Known rows, with every step that occurs:
H L W Y X: [-515  418  -41 -198   20   47   31  102  144   28  318    5    5  -35
  104 -170  -13  195 -185  142  376 -117   55 -248  183  282  -42  131
 -291   15  152  120  177   62  117  -92  154 -358 -185   85 -152]
X Y K S: [  54 -256  104  -42 -156 -288  115 -321 -136   88 -185  334 -100   14
  222   72  238   91  -52  -26  207  203  111  364   67 -300  206  -15
    1  292  214 -121    3 -162  118  -91 -439 -336  -98  283  252]
X C L S: [  42 -102 -286   59  285 -199 -139 -200  166 -351   69   25 -483   74
 -305  -36  168  -17   38  299   15  -67 -104 -199 -113 -123 -320  270
  -60  -95  -41 -140  -76 -347 -175  -44 -241   13   62  148  370]
C L K S X W Y: [ 116  288  246  -86 -233 -143 -174 -194  365  132   86   67  294 -153
  157   53   22 -123  286  -61  -16 -126  -62   65  -73 -276  115 -113
  145  112  374   -3  195   58 -330  133 -117   50 -210 -248 -181]
C L S K X W H: [ 287 -117  -64  142  105   54 -168   23  134 -205  203 -156  110  178
 -198  -16  -37 -217  -21  228 -192   15   51 -115 -136  -68   62 -302
 -198 -537   62  135 -109  124 -283  341  160  -72  -41 -398 -266]
Y L W H C X S K: [ -77   74 -387  174   84  146   90  415 -366  -66  251 -156  246 -116
 -122  -82 -248 -129 -124   -2 -356 -104  218  280  161  279   74   17
 -425 -363 -414  173 -221   29 -138   23  325 -123  154  -19 -263]
X Y L K S: [ 200 -127 -202  165   21 -406  -48 -124   28 -115  -41  235  -91   32
  125   67   10   55 -249  175  348  264  -46  372    0   14  164    0
  109  297  276    0  195 -228  -96  -19 -304  -87 -271  184  312]
H C S L K X Y: [ -75  230  -56  -35  -22  239 -148  155  -47 -271  -55   43 -264  551
  411   -8 -144   80 -153 -153  -85 -233  366   16  -72   26  -29   10
  415  375    7   54  204   44 -183 -290 -304  223  -82  190 -168]
C S X Y L: [-201  188 -187 -234  -78 -259   81 -158 -179  140 -316  559 -170 -298
   -3   25 -247 -195  -72 -110   64  137  -27  356  -41 -104  158  -99
 -133  247   -7  170  266  -86 -140  -49 -168   82 -242  120  120]
K X C S L W: [ 175   58   67 -129  143  105   58   -3   81   69   95 -145  -96  351
 -197 -116   59  110   48 -145 -300 -126  -13 -289  -46   14   77  107
   -4  173 -148   56  158  -22 -333  116   45  184  142  273  -40]
Y X W L: [-300  195  -43   34  180 -133 -225  -30  367  185   61   39  143 -223
  -39   91  115 -194 -349   95  289 -117 -176  116  -20   78  -89 -189
 -375 -103  149   11  201  -76   82   47  333  -68 -260  -91 -195]
L W H C X: [-251  -28 -222  -80  -38  337  120  290  -15 -227  220 -257  123   89
 -175 -119  138   46  -94  -40   59 -286  209  -55   54  361 -431  111
 -514 -475 -258  156 -132   87  -76  169  -12  -11   61   48 -304]
X W Y K C: [ -60  -40  140   98 -141 -256  -58 -640  278  147    6   18 -158 -146
  357  143    7 -191  154  166  196  100 -257   17   58 -192   85  -81
 -136   37  173 -346  -17  364  469   -6  131 -235  287  -61   -7]
K S L C X Y: [ -34 -116   54 -216  168   11   36  308   -7  140 -132  377    5  280
  197    2   28   12   15 -314 -173  -74   74  130  -58   74    3  -56
  159  141 -148  106  223  -62 -576   11 -436  163   67   33   44]
L S C X Y: [  81   75   65 -450   29  -54 -178   85  -73   75 -362  132 -114 -276
 -225   36   15 -108  110 -189  -11 -262  167 -123  -93    8 -293 -145
  191 -301 -104   18  253 -143  -62  143 -513  389   57   62  198]
Y S C L W: [-185  -48   22   33  167 -194  429  185  -26  -94   83  198  -77 -209
 -456 -136  -81   58    4  366  -22  118 -224  -78   58  179 -138  228
   76  -62   97 -140  -84 -332  123   -9   25  262  159  207  309]
Y L K C X W: [ 174 -205 -325  247  -36 -181 -209  126  140   29  149 -404  145 -197
 -147  110 -167 -233  -57  257  245  134 -414   88  -22  186   87 -129
 -160 -118  152    4  158  155  151  197  354  395  284 -158  -99]
X Y S C: [  -3  -36  143   13   91 -324  240 -215  -55   78 -521  436 -199 -347
  -47  112  -48   23 -128  -13  118  110 -126  212   13  102 -165  -85
  146   55  110 -178   93 -276  263  -83 -206  232  -30  129  437]
K X S L: [ 370  -20  183   45  274 -145 -151  312  187   79 -220  171  135   72
   45 -204  215  146 -204  -98  -21 -126   26   37 -198   27  119  -73
  -15  164  132   83  211 -230 -638  -15 -229  -53 -373  273 -214]
L K S X: [ 464  -64  150  -17 -210   -5 -106  150   20   97 -253  -45  473 -398
  -43 -174  303  405  -63 -126  263   68  -66 -106 -262 -110  -54   68
  217   66  375  161   -5 -242 -256  283 -408  -76 -470   96  -56]
H W L K X: [ 196   24   38  166 -164  176 -238  291  381 -252  195 -466  295  119
 -138  -74  226  126 -269   13  386   41  -83 -307 -151  192 -219   20
   78   92  222  129  174  -23   40 -187  145  -35 -442  -96 -222]
S K C X Y L W H: [ -45 -245 -245  172   40 -109   52   31  -51  106   33  -86   75  159
   15  101 -207 -421   47   14  -38  243   21  152  125  344  178 -317
 -495 -312 -279  182 -169  415  134  180  479  124  203 -403   20]
L S K C: [ 320 -342   28   99  170  -85 -106  -28   54  -96 -169  -70  -99 -254
  -69  -95  172  248  -37  300  108   90 -158 -409 -292  -96  -98  224
   91 -369   59 -117 -393  -17  202  170 -190  -83  -66   69  150]
K X C S L W H: [ 181   23  -41  -77  236  262   40  -90   98  -80  164  -21  -88  565
 -135 -159  -19   50    4 -229 -308  -76  159  -95  -25  188    1  -85
 -184   20 -227  126  154   96 -473  318   76  -39   69  -10 -128]
H W L S K C: [  31 -169   28   90  184   24 -101  261  261 -111   94 -183  -22 -113
  -88  -63   77  156  -25  145   10  126  -85 -384 -240  -14 -172  353
   -4 -257 -142  -83 -317  151  348 -190  174 -173 -143 -178    7]
S L W H C X Y K: [-465  267 -225   72 -162   86    3  266 -235    1  151   68   -1  446
  401 -143 -180 -259   -3 -257 -163  -16  584  190  203  277  -15  -91
 -306   11 -342  147   -4  271   76 -130  154 -136  367 -109 -262]
K X C S L: [ 193  -95  -24  -43  170  122  -57 -152   45  -39 -169  170 -216  339
   14  -90   82  111  -42 -163 -129 -144  -71  -88 -134 -106   39  -94
   14  245  -23    2  214  -77 -328  -22 -178  173   49  235  -38]
L K S C X: [ 399 -233   80 -186 -121  218  -71  219 -126   17 -181  -35  370 -261
 -189 -125  217  258   33  -87  166 -215  -45  -81 -139  -10 -165 -134
  361 -115  281    4  131 -218  -73  257 -575  351    2  164   -4]
X Y K C: [ -37 -295  -27  150  -49 -303   30 -367   21   31 -281   97 -324   40
  300  111  145 -121  -14  116  288  285  -56  108    4  -91   -6  -17
  -69  211   87 -199 -178  124  434 -182  -81 -181  112   70  297]
Y K L C S X W: [  97   62  -87   63  -42  177  375    8 -416  229  204 -104   27 -123
  -16    4 -287 -133 -102  -82 -283  221 -188  124   35 -176   10   35
  166  357  -78   25   13  154 -245  106   60 -208  425 -142 -213]
H C S K: [-187  -46 -159   35  -66  239  183 -136 -283 -279 -109  214 -202 -167
   89  -71   79  132 -186  241 -132 -284   68  -83 -146 -183 -147  288
  -17 -147   -3  -79 -376  -99  387 -223 -287    4   33  374  -98]
W X S C L K: [ 178  287  123   52  216  101 -191  107   -4  -92  -94   20  -11 -140
 -138  -51  200 -137  101   55 -104 -295   27   31  -16   -3 -246   55
  507  125  102   30   18 -321 -316   -6 -155   86 -336  -13   33]
H C S K X: [ -10 -190  -53  -36 -129  446  151   20 -295 -223 -123  -48  -37   50
   76  -21   64  253 -147   59 -101 -259   15 -171 -105 -206  -45   21
   53 -135  -21    7 -267   52  129 -179 -225   75   -9  302 -255]
W L K X C S: [ 286  -92  -73   20   80  402 -358 -308  135 -236  252 -303 -139  310
 -160   51  123   64  -51 -179   75  -88 -123  -50  -53 -137 -133 -123
  340  329  153  -52  267 -199 -266   14 -202  145 -206   85  -72]
C L W Y K S: [-281  -50  161 -183 -177 -122  198 -313   70  -76  484  297  -67  239
   87  -95   89   51  271  240  127   81   72   89  200 -278  287  152
   26  236  207 -208   13  -53  -62  -77 -291 -399   52  276   98]
Y K C S: [ -98 -407  -59 -136  -32  113  159 -347 -198 -151   35  229 -327  -12
   -4  -72   22  175   43  221  209  159 -122  119  -47 -235  127  166
   97  207  141 -247 -131  -34  338   -6 -318 -191  153  349  133]

Rows:
[  61  242   49  -26  -91 -115  140  182  -97  137 -294   36  117  -80
  116  192  -99   64   -1 -185   60  110    7  186  151  134  -43   19
  318  202 -155  114  172  119  172 -165  180  -25 -190 -207  267]
H W X Y L K S C
[  -9  -75  531   91   -1  -69  219 -155  -58  371 -152 -240   48  -69
   -9  321   66   67  221 -175  -78  238 -174   56  243   57  227   92
  114  -21 -189   13 -292  119  227  107  546   54 -198 -186  201]
L W X Y S K C
[ -15  -46  -78  -16  -21 -203  -90  157  -26  183   45 -178   -6 -259
  -75  -35 -182  -93  317  123 -121  310 -144 -109  -95 -316   91   87
   18  -70   -2  -77 -176  185   35  109  186  -85  308 -249  -31]
Y K C L S X W
[ -86  401  105  133 -416  -50  -18 -266  185 -163  -38 -126   77 -136
  -43  142 -282   36  301 -165   31  116 -142 -109  104   58  -29   78
  235  314    8 -101  133 -128  201 -356  482  127    1 -396  328]
H W Y S X C L K
[ 269 -196 -173  400   67  128   37 -143  104 -170  143 -400   73  412
 -197  -20  176 -266   48  125 -253   46  -30 -328   17  128  -96 -236
 -379 -292 -132  137 -369  166 -117  139  458  -12  142 -338  -14]
S K X C L W H
[-265  159  210   57 -365  107   48 -236 -112  125    9  -35  198 -360
  185  269 -258  -57  137 -122 -137 -267 -128  200  209 -107  157 -165
 -108 -285  -28 -178   23   97  392 -157  281  292  305  -92 -270]
H C X W Y S K
[ -17  188  405 -183   93    5  -65 -200  189  266  -24 -152  179 -175
  105  151  -36   71  121    2  -88 -211   44 -175   94   71  276  -10
   45 -127 -143 -172 -189  122  105   67  396 -213 -126  -58  142]
L W Y X S K C
[ -62  -31 -297  136  371  159 -106  338  -53   26  159 -236   38  -39
  101  -61 -263  162 -195  154  -53  160   66  -72  -16  206   19  -75
 -326 -493  -51  138 -255  368  230  260  491 -395  123 -551 -262]
Y X W H L S K C
[-264  248   11 -370 -205   69 -183  269 -180  112    3   12    6 -137
 -100   26 -230 -210  182 -338  -87   15  319   -7   91  -59 -129  -81
  245    9 -272  -32  283   48  359 -299  -66   62  229 -176   81]
H W L S C X Y K
[-349   68   25 -150 -176    6  157  458 -321  247  120   37   96  361
  364  -46  -60   82  158 -322 -249  -46  446  229  231  -85  238  126
  -31  257 -259   31   18  133  -37 -253 -127  -25  386  251 -150]
H C X Y K S L W
[-273  170  377  113  -94 -144  203 -120 -102  143   89   40   -3   51
 -139  220   38 -222  195   38 -143  131   -8  163  298  -13  291   64
   72   63  -55  126 -167 -167   39  -69  467  101 -271 -135  162]
C L W X Y S K
